Below is a small trained network, with its code and all its weights. Each question gives an input and a class and asks what happens when units are switched off, that is, made to give their printed mean instead of their output.

import numpy as np


def w(rows, s, z=0):
    codes = np.array(rows[::2]) - 128.0
    scale = np.full(codes.shape[1], s)
    scale[-1] = z or s
    return codes * scale


def norm(h):
    return h / np.sqrt((h * h).mean(-1, keepdims=True) + 1e-5)


def f(y):
    return np.maximum(y, 0)


def log_softmax(a):
    a = a - a.max(-1, keepdims=True)
    return a - np.log(np.exp(a).sum(-1, keepdims=True))


def net(x, mask):
    res = np.array(x, float).reshape(1, 6) / 4 @ E
    u = 0
    for l in range(4):
        y = f(norm(res) @ A[l][:, :-1].T + A[l][:, -1])
        res = res + np.where(mask[u : u + 10], y, B[l][:, -1]) @ B[l][:, :-1]
        u += 10
    return log_softmax(norm(res)[-1] @ U[:, :-1].T + U[:, -1])


A, B = {}, {}
E = w([
[138,173,210,115,56],'x0',
[131,134,125,133,132],'x1',
[110,58,182,197,96],'x2',
[129,124,135,120,122],'x3',
[179,234,103,253,183],'x4',
[166,127,178,81,177],'x5',
],0.0052)
A[0] = w([
[161,182,243,247,122,125],'0.n0',
[75,55,26,56,57,154],'0.n1',
[196,209,164,204,80,120],'0.n2',
[214,91,107,143,77,149],'0.n3',
[230,141,39,254,156,188],'0.n4',
[100,248,145,23,169,74],'0.n5',
[172,168,207,115,50,251],'0.n6',
[216,184,1,28,89,116],'0.n7',
[41,155,99,147,99,70],'0.n8',
[45,154,184,167,132,77],'0.n9',
],0.0052,0.0029)
B[0] = w([
[108,127,118,66,157,228],'0.n0',
[172,108,95,148,139,239],'0.n1',
[157,138,120,150,61,210],'0.n2',
[116,251,109,150,104,149],'0.n3',
[126,80,114,81,110,255],'0.n4',
[121,116,113,160,161,180],'0.n5',
[108,96,44,106,181,240],'0.n6',
[1,135,175,193,104,202],'0.n7',
[181,164,145,147,45,146],'0.n8',
[85,124,182,126,139,145],'0.n9',
],0.0064,0.0046)
A[1] = w([
[108,79,192,189,141,122],'1.n0',
[91,55,112,103,111,165],'1.n1',
[129,116,35,149,61,113],'1.n2',
[67,203,187,80,79,221],'1.n3',
[107,196,112,67,124,51],'1.n4',
[194,94,176,165,136,105],'1.n5',
[94,89,253,221,125,123],'1.n6',
[122,170,181,106,184,92],'1.n7',
[189,137,192,117,106,57],'1.n8',
[129,155,190,116,72,250],'1.n9',
],0.0076,0.0019)
B[1] = w([
[112,154,104,198,203,164],'1.n0',
[143,194,89,117,122,254],'1.n1',
[168,164,229,88,96,248],'1.n2',
[134,145,13,176,179,193],'1.n3',
[61,66,81,126,202,168],'1.n4',
[99,132,192,143,53,146],'1.n5',
[24,79,91,131,160,166],'1.n6',
[115,109,195,62,143,152],'1.n7',
[159,127,118,73,128,137],'1.n8',
[173,160,3,151,218,168],'1.n9',
],0.0052,0.005)
A[2] = w([
[184,185,157,168,184,145],'2.n0',
[206,192,141,213,203,139],'2.n1',
[189,210,131,139,134,141],'2.n2',
[162,137,99,136,10,122],'2.n3',
[187,65,50,158,224,98],'2.n4',
[236,100,239,56,220,189],'2.n5',
[195,181,143,116,113,97],'2.n6',
[128,113,149,219,146,253],'2.n7',
[2,98,95,162,149,180],'2.n8',
[81,140,192,75,235,121],'2.n9',
],0.0063,0.0022)
B[2] = w([
[38,11,125,128,79,166],'2.n0',
[84,72,150,50,144,190],'2.n1',
[117,117,107,91,72,178],'2.n2',
[157,138,198,92,46,188],'2.n3',
[254,178,70,112,115,234],'2.n4',
[68,203,173,147,61,181],'2.n5',
[115,114,96,129,75,154],'2.n6',
[28,167,156,34,138,182],'2.n7',
[95,201,126,194,163,254],'2.n8',
[145,160,239,191,93,193],'2.n9',
],0.0069,0.005)
A[3] = w([
[202,144,50,167,129,81],'3.n0',
[186,143,126,89,162,2],'3.n1',
[136,235,231,123,210,122],'3.n2',
[44,87,115,215,169,141],'3.n3',
[121,91,117,92,123,70],'3.n4',
[177,140,54,181,85,81],'3.n5',
[183,254,143,207,77,181],'3.n6',
[221,146,113,62,155,180],'3.n7',
[124,194,95,246,199,119],'3.n8',
[143,116,234,163,129,87],'3.n9',
],0.0071,0.00096)
B[3] = w([
[188,102,88,115,25,188],'3.n0',
[126,177,166,139,152,155],'3.n1',
[144,108,134,186,21,227],'3.n2',
[23,149,111,214,180,192],'3.n3',
[80,117,84,79,92,157],'3.n4',
[203,182,128,185,69,184],'3.n5',
[49,119,97,254,1,255],'3.n6',
[56,99,30,156,72,200],'3.n7',
[154,81,140,96,204,251],'3.n8',
[197,181,125,88,89,151],'3.n9',
],0.0037,0.0048)
U = w([
[99,140,104,132,107,186],'0',
[131,188,214,139,73,143],'1',
[67,165,121,154,255,148],'2',
[157,149,110,133,116,168],'3',
[208,161,36,121,165,109],'4',
[95,72,114,43,122,111],'5',
[203,50,190,127,171,2],'6',
],0.0086,0.0057)

Each question gives the input, the list of numbers given to net, and the class t.
The units are the neurons (one row each of A and B). Each row of codes is followed by its name. A weight is (code - 128) times the scale printed after its matrix; where a second scale follows, it is the last column's (A, B and U).
mask holds one flag per neuron, layer by layer. A switched-off neuron (its flag False) gives its mean, the last column of its row in B, instead of its output. The means were averaged over made-up inputs and are rounded, as every weight is.
A unit's drop is (log p(t) with every unit on - log p(t) with that unit switched off) / (log p(t) with every unit on - log p(t) with every unit switched off).
The circuit of an input: a set's keep is (log p(t) with only the set's units on - log p(t) with every unit switched off) / (log p(t) with every unit on - log p(t) with every unit switched off). Starting from the 12 units with the biggest drops (on a tie, the unit counted first), units are removed one at a time, each time the one whose removal leaves the highest keep (on an exact tie, the one counted first), for as long as the keep stays at least 0.8.
units of the circuit, in order: the units of the circuit, biggest drop first
most important unit: the unit with the biggest drop
k most important neurons: the k neurons with the biggest drops, biggest first
k most important neurons of layer l: the k neurons of layer l with the biggest drops, biggest first
input [-7,4,-7,7,1,8], class 1: units of the circuit, in order -> (2.n9, 0.n6, 3.n2, 0.n7)
input [0,-2,-1,-3,-7,8], class 1: units of the circuit, in order -> (2.n5, 2.n9)
input [6,-4,8,5,5,6], class 2: 2 most important neurons of layer 1 -> (1.n6, 1.n0)
input [0,0,-3,1,3,5], class 1: units of the circuit, in order -> (2.n9, 1.n7, 1.n3)
input [6,3,-1,-3,-4,2], class 4: 2 most important neurons -> (1.n2, 0.n4)
input [-4,-1,-6,7,2,-8], class 1: most important unit -> 1.n2
input [-8,-4,5,3,-8,-2], class 4: 3 most important neurons of layer 0 -> (0.n1, 0.n7, 0.n4)
input [-4,1,1,-1,-2,4], class 1: units of the circuit, in order -> (0.n6, 2.n9)
input [6,3,0,2,-2,-3], class 4: units of the circuit, in order -> (1.n3, 1.n9)
input [-8,-6,6,-2,-8,6], class 4: 2 most important neurons -> (0.n1, 1.n2)
input [-6,-1,0,6,7,5], class 5: 4 most important neurons -> (2.n1, 2.n0, 0.n6, 2.n8)
input [7,-5,8,-5,8,-7], class 2: 2 most important neurons -> (1.n6, 0.n9)
input [-2,-6,6,-2,7,-5], class 5: 2 most important neurons -> (0.n7, 1.n2)
input [0,8,6,-3,-7,8], class 1: 2 most important neurons -> (2.n5, 0.n7)
input [-5,6,6,5,-5,-7], class 1: 2 most important neurons of layer 1 -> (1.n2, 1.n1)
input [-7,5,1,7,7,8], class 1: 2 most important neurons -> (2.n5, 0.n6)
input [6,-2,2,5,6,3], class 4: most important unit -> 0.n2
input [5,-5,-7,-2,-1,-3], class 2: 2 most important neurons of layer 0 -> (0.n7, 0.n5)
input [7,-2,-8,-5,-5,-2], class 2: 2 most important neurons -> (0.n7, 0.n6)
input [6,1,-3,5,-4,0], class 4: most important unit -> 1.n3
input [-5,-1,-5,2,6,2], class 5: 2 most important neurons of layer 1 -> (1.n6, 1.n3)
input [0,-5,6,-5,7,3], class 5: 2 most important neurons -> (0.n7, 0.n2)
input [-8,-4,-6,3,-5,-1], class 4: 3 most important neurons -> (0.n1, 2.n7, 2.n4)
input [-3,-7,-2,5,7,8], class 1: 3 most important neurons -> (2.n5, 2.n9, 1.n7)
input [-8,1,0,0,-7,5], class 4: 2 most important neurons -> (1.n2, 2.n4)
input [0,1,-4,-6,7,1], class 5: 2 most important neurons of layer 2 -> (2.n1, 2.n0)
input [8,5,8,5,-1,2], class 2: 2 most important neurons -> (1.n6, 0.n4)
input [5,5,6,-3,2,-2], class 2: 2 most important neurons -> (0.n9, 1.n6)
input [1,-4,-8,-7,1,0], class 2: most important neuron of layer 3 -> (3.n8)
